Below is a small trained network, with its code and all its weights. Each question gives an input and a class and asks what happens when units are switched off, that is, made to give their printed mean instead of their output.

import numpy as np


def w(rows, s, z=0):
    codes = np.array(rows[::2]) - 128.0
    scale = np.full(codes.shape[1], s)
    scale[-1] = z or s
    return codes * scale


def f(y):
    return y / 2 * (1 + np.tanh(0.7978845608 * (y + 0.044715 * y**3)))


def log_softmax(a):
    a = a - a.max(-1, keepdims=True)
    return a - np.log(np.exp(a).sum(-1, keepdims=True))


def net(x, mask):
    res = np.array(x, float).reshape(1, 2) / 4 @ E
    y = f(res @ A[0][:, :-1].T + A[0][:, -1])
    res = res + np.where(mask, y, B[0][:, -1]) @ B[0][:, :-1]
    return log_softmax(res[-1] @ U[:, :-1].T + U[:, -1])


A, B = {}, {}
E = w([
[180,65,64],'x0',
[168,69,253],'x1',
],0.012)
A[0] = w([
[8,255,122,254],'n0',
[93,134,3,183],'n1',
[108,155,172,151],'n2',
[158,75,151,159],'n3',
[191,87,158,158],'n4',
[36,155,186,165],'n5',
[201,22,142,183],'n6',
[73,154,152,149],'n7',
[147,96,114,174],'n8',
[22,251,104,148],'n9',
[142,125,62,220],'n10',
[89,183,187,138],'n11',
[189,107,185,146],'n12',
[159,87,119,179],'n13',
[96,118,96,83],'n14',
[160,218,53,118],'n15',
],0.016,0.0074)
B[0] = w([
[130,62,41,245],'n0',
[160,168,110,250],'n1',
[151,43,236,164],'n2',
[182,183,108,166],'n3',
[184,178,103,173],'n4',
[165,64,160,191],'n5',
[162,160,100,200],'n6',
[133,2,132,160],'n7',
[93,178,90,153],'n8',
[167,106,38,219],'n9',
[140,170,69,202],'n10',
[143,94,153,181],'n11',
[206,203,150,182],'n12',
[151,141,56,159],'n13',
[98,153,184,142],'n14',
[246,231,142,202],'n15',
],0.0098,0.018)
U = w([
[11,115,138,44],'0',
[116,185,61,167],'1',
[2,159,199,31],'2',
[159,247,177,173],'3',
[73,8,190,252],'4',
],0.0094,0.0036)

Each question gives the input, the list of numbers given to net, and the class t.
The units are the neurons (one row each of A and B). Each row of codes is followed by its name. A weight is (code - 128) times the scale printed after its matrix; where a second scale follows, it is the last column's (A, B and U).
mask holds one flag per neuron, in row order. A switched-off neuron (its flag False) gives its mean, the last column of its row in B, instead of its output. The means were averaged over made-up inputs and are rounded, as every weight is.
A unit's drop is (log p(t) with every unit on - log p(t) with that unit switched off) / (log p(t) with every unit on - log p(t) with every unit switched off).
The circuit of an input: a set's keep is (log p(t) with only the set's units on - log p(t) with every unit switched off) / (log p(t) with every unit on - log p(t) with every unit switched off). Starting from the 12 units with the biggest drops (on a tie, the unit counted first), units are removed one at a time, each time the one whose removal leaves the highest keep (on an exact tie, the one counted first), for as long as the keep stays at least 0.8.
circuit, biggest first: the units of the circuit, biggest drop first
k most important neurons: the k neurons with the biggest drops, biggest first
drop when u is switched off: that unit's drop, to one decimal
input [1,2], class 3: circuit, biggest first	[n0]
input [-3,4], class 4: circuit, biggest first	[n15; n1]
input [8,-5], class 3: circuit, biggest first	[n0; n15]
input [7,-6], class 3: circuit, biggest first	[n15; n0]
input [8,-7], class 3: circuit, biggest first	[n15; n0]
input [4,2], class 3: 3 most important neurons	[n0; n9; n7]
input [3,3], class 3: 2 most important neurons	[n0; n9]
input [2,2], class 3: 4 most important neurons	[n0; n9; n7; n10]
input [3,4], class 3: 3 most important neurons	[n0; n9; n12]
input [8,7], class 3: 2 most important neurons	[n12; n0]
input [6,3], class 3: 3 most important neurons	[n0; n9; n12]
input [7,7], class 3: 2 most important neurons	[n12; n0]
input [6,6], class 3: 2 most important neurons	[n0; n12]
input [-6,7], class 4: drop when n2 is switched off	0.2
input [-4,4], class 4: drop when n15 is switched off	0.1
input [-7,-3], class 4: drop when n7 is switched off	0.0
